[128 = 0]
[188 110 150 153  63 162 208  92 142 170 144 134 148  93 142 133 127 116
 138 147 103] => 15
[ 71 133  96 129  94 130  95 126  87 107 107 126 164 132  92 124 113 166
 119 132 144] => 2
[108  80 150 154  38 162  82 113 125  77 100 124 144 141 109 146 138 157
 125 128 127] => 6
[167 160 133 140   6 142 169  90 116 146 109 118 123  88 123 132 141 141
 150 139 122] => 10
[143  96 126 150 199 113 108 153 146 156 168 136 200 147 133 105 107 121
  94 138 119] => 12
[149  70 137 143 143 101  82 143 170 128 129 119 185 164 146 115 128 133
 110 108 119] => 12
[ 82 138 119 125 117  99  51 151 164 108  94 121 137 173 129 132 138 136
 127 104 136] => 5
[108 119 158  94 102 136 132 123 193 108  97 123 103 153 139 155 155 120
 170 123 119] => 10
[131  98 157 130 154 177 124 143 136 151 177 158 144 134 126 143 105 100
 142 154 106] => 12
[197  87 171 158  64 151 158 115 172 140 126 120 148 134 161 131 151 145
 122 140 110] => 15
[101  75 150 165 101 112  33 156 181  97  88 125 175 195 136 128 139 159
 101 127 122] => 7
[114 106 114 156  58 106  68 126 115  88  82 111 184 136 110 113 134 184
  92 119 144] => 5
[116 110 145 170  27 170 165 105 123 143 115 139 154 114 130 144 130 161
 137 161 115] => 8
[ 38 102 120 112 179 107  20 185 120  63 110 123 149 196 103 137 127 147
 122 115 146] => 0
[135 125 159 124 106 137 148 116 171 139 108 131 103 132 147 143 153 128
 147 127 115] => 11
[ 89  79 112 149 141 155  86 148  99 122 129 146 202 150 101 118 104 147
 115 146 141] => 5
[121 105 105 128 170 127  81 148 132 131 135 124 197 135 123 109 115 139
 103 119 135] => 8
[134  97 108 138 164 162 137 134  80 148 160 147 183 112 104 110  96 128
 118 146 129] => 8
[185  95 145 170  46 156 178  94 143 175 134 128 170 103 142 130 129 146
 121 145 104] => 13

[129 166 137 137 105 120 103 155 117 120 133  72 156 149 136 141 208 145
 115 145 108 134 118 126 125 128 111 159 134 119 125 134] => 7
[119 125 121 125 142 127 134 140 127 150 101 132 155 127 116 140  58 122
 103 130  99 121 144 129 135 135 115  83 132 122 121 145] => 10
[137 144 131 126 137 136 126 141 140 107 122 125  85  97 129 122 152 143
 127 108 156 127 118 140 101 103 133 130  99 150 127 116] => 1
[109 162 133 118 124 117 134 160 119 105 100  73 109 134 144 109 156 160
 134 126 107 153 119 120  81  82 149  72  84 143 160 119] => 0
[103 120 112 120 187 127 159 155 139 130  68 117 123 104 138 117 131 145
 128  97 116 141 143 123  99  89 123  99  79 153 156 117] => 0
[151  98 118 153  83 141 136 139 124 129 180 171 134  94 117 147  60  99
 122 108 153 101 136 121 170 146 100 212 194 121  98 124] => 9
[139 114 131 135  85 135 127 124 153 117 144 144  88  85  99 146  94 101
 129 132 164 124 137 134 143 127 135 148 149 132 108 125] => 3
[181 109 135 147  97 154  78 102 131 135 186 178 152 113 103 161 114 115
  78 132 162  92 105 153 171 207  91 185 165 115  63 129] => 15
[139  91  99 148  77 120 196 123 103 115 150 197  99  77 145 119   1 107
 154  87 175 112 142 111 146 100 142 154 161 147 148 136] => 3
[110 142 119 119 152 123 130 162 113 142  80  91 176 145 134 139 117 127
 114 133  77 128 131 120 127 104 106  83 116 127 147 126] => 7
[109 160 132 109 168 117 123 140 125 118  79  79 119 150 139 113 182 167
 116 128 102 157 124 125  80 106 150  51  70 140 155 128] => 3
[148 116  95 135  85 118 183 153  70 135 146 148 152 124 157 149  36 107
 154  91 116  90 146  90 174 134 113 163 167 106 140 179] => 13
[149  87 123 150 101 147 138 132 146 116 172 193  86  65 110 141  77 117
 108 112 176 118 131 126 151 129 112 196 168 142 101 104] => 3
[152 177 152 130 105 139  80 166 146  99 146  76 110 106 112 144 231 168
 102 135 177 148 113 145 108 121 123 133 124 130  98 116] => 2
[111 187 156 103 132 121 101 161 129 116 102  31 116 170 125 138 255 157
 117 169  83 184 121 117  97  97 129  52 122 110 133 100] => 3
[157 108 100 148  67 121 175 146  72 120 154 161 136 108 152 139   1 103
 161 101 128 100 141 100 177 127 125 188 184 128 136 151] => 8
[ 93 133 120  94 246 125 127 143 133 156  67  86 149 151 137 128 196 152
 116 105  93 137 141 129 100 114 116  29  48 123 144 140] => 9
